M =
[[ 41 -26 -17 -27 -11 -28  20  15]
 [-78   7  -5  32  27  29   1 -16]
 [-73  24   8  16  34   9  -6  -5]
 [ 25 -25 -21 -15 -12 -38  19  17]
 [-71  14  -1  48  34  15   6 -28]
 [ 30  -9  -9 -25 -26 -27  12   1]
 [-81  16   4  37  35  25  -4 -20]
 [-79  26   9  19  31   2  -1 -22]
 [ 25 -23  -7  -7   2 -36  20  50]
 [-77  31   9  23  33   3  -7 -22]
 [ 15 -31 -18  11   4 -41  14  42]
 [ 28 -34 -22 -19 -13 -28  17  23]
 [-72  13  -6  26  24  35   0  -4]
 [ 23 -30 -16 -20 -17 -33  14  11]
 [ 38 -43 -18 -23  -9 -37  16  24]
 [ 13 -35 -21   4   8 -35  16  43]]
M[-16][0]: 41
M[:, -8]: [41, -78, -73, 25, -71, 30, -81, -79, 25, -77, 15, 28, -72, 23, 38, 13]
M[-12]: [-71, 14, -1, 48, 34, 15, 6, -28]
M[10][-1]: 42
M[:, -1]: [15, -16, -5, 17, -28, 1, -20, -22, 50, -22, 42, 23, -4, 11, 24, 43]
M[0][4]: -11
M[-13][1]: -25
M[-3]: [23, -30, -16, -20, -17, -33, 14, 11]
M[:, 1]: [-26, 7, 24, -25, 14, -9, 16, 26, -23, 31, -31, -34, 13, -30, -43, -35]
M[-7]: [-77, 31, 9, 23, 33, 3, -7, -22]
M[0][-6]: -17
M[11]: [28, -34, -22, -19, -13, -28, 17, 23]
M[1][4]: 27
M[4][-6]: -1
M[6][-7]: 16
M[0][6]: 20
M[5][-6]: -9
M[:, 3]: [-27, 32, 16, -15, 48, -25, 37, 19, -7, 23, 11, -19, 26, -20, -23, 4]
M[6]: [-81, 16, 4, 37, 35, 25, -4, -20]
M[8]: [25, -23, -7, -7, 2, -36, 20, 50]
M[-7][2]: 9
M[:, -2]: [20, 1, -6, 19, 6, 12, -4, -1, 20, -7, 14, 17, 0, 14, 16, 16]
M[-2][-8]: 38
M[3][-6]: -21
M[-4][-3]: 35
M[:, -3]: [-28, 29, 9, -38, 15, -27, 25, 2, -36, 3, -41, -28, 35, -33, -37, -35]
M[-1]: [13, -35, -21, 4, 8, -35, 16, 43]
M[:, 4]: [-11, 27, 34, -12, 34, -26, 35, 31, 2, 33, 4, -13, 24, -17, -9, 8]
M[-9][1]: 26
M[-8][1]: -23
M[-5][-3]: -28
M[5][-2]: 12
M[-8][-2]: 20
M[13][5]: -33
M[15][4]: 8
M[1][-8]: -78

m =
571  513  403  334  391  652  382  622  473  483  465  710  466  383  506
620  837  414  530  782  360  396  600  563  835  490  855  611  253  579
529  292  517  709  328  603  493  568  392  286  366  628  578  175  640
693  680  592  265  491  640  384  374  473  607  533  598  505  704  594
548  507  406  413  419  693  397  291  454  353  294  537  419  420  751
653  275  743  713  441  581  686  602  497  420  718  486  745  351  551
650  416  537  414  460  658  638  603  676  561  685  410  533  690  499
624  507  318  391  356  735  605  305  670  413  349  162  299  739  842
m[0, 0]: 571
m[4, 12]: 419
m[7, 6]: 605
m[6]: [650, 416, 537, 414, 460, 658, 638, 603, 676, 561, 685, 410, 533, 690, 499]
m[2, 8]: 392
m[6, 9]: 561
m[0, 14]: 506
m[5]: [653, 275, 743, 713, 441, 581, 686, 602, 497, 420, 718, 486, 745, 351, 551]
m[1, 3]: 530
m[3, 4]: 491
m[5, 6]: 686
m[1]: [620, 837, 414, 530, 782, 360, 396, 600, 563, 835, 490, 855, 611, 253, 579]
m[6, 0]: 650
m[4, 5]: 693
m[6, 5]: 658
m[7, 4]: 356
m[2, 7]: 568
m[7, 11]: 162
m[:, 1]: [513, 837, 292, 680, 507, 275, 416, 507]
m[:, 7]: [622, 600, 568, 374, 291, 602, 603, 305]
m[:, 5]: [652, 360, 603, 640, 693, 581, 658, 735]
m[7, 10]: 349
m[1, 2]: 414
m[1, 0]: 620
m[4, 9]: 353
m[5, 1]: 275
m[5, 4]: 441
m[6, 8]: 676
m[7]: [624, 507, 318, 391, 356, 735, 605, 305, 670, 413, 349, 162, 299, 739, 842]
m[7, 7]: 305
m[3, 8]: 473
m[2, 12]: 578
m[:, 10]: [465, 490, 366, 533, 294, 718, 685, 349]
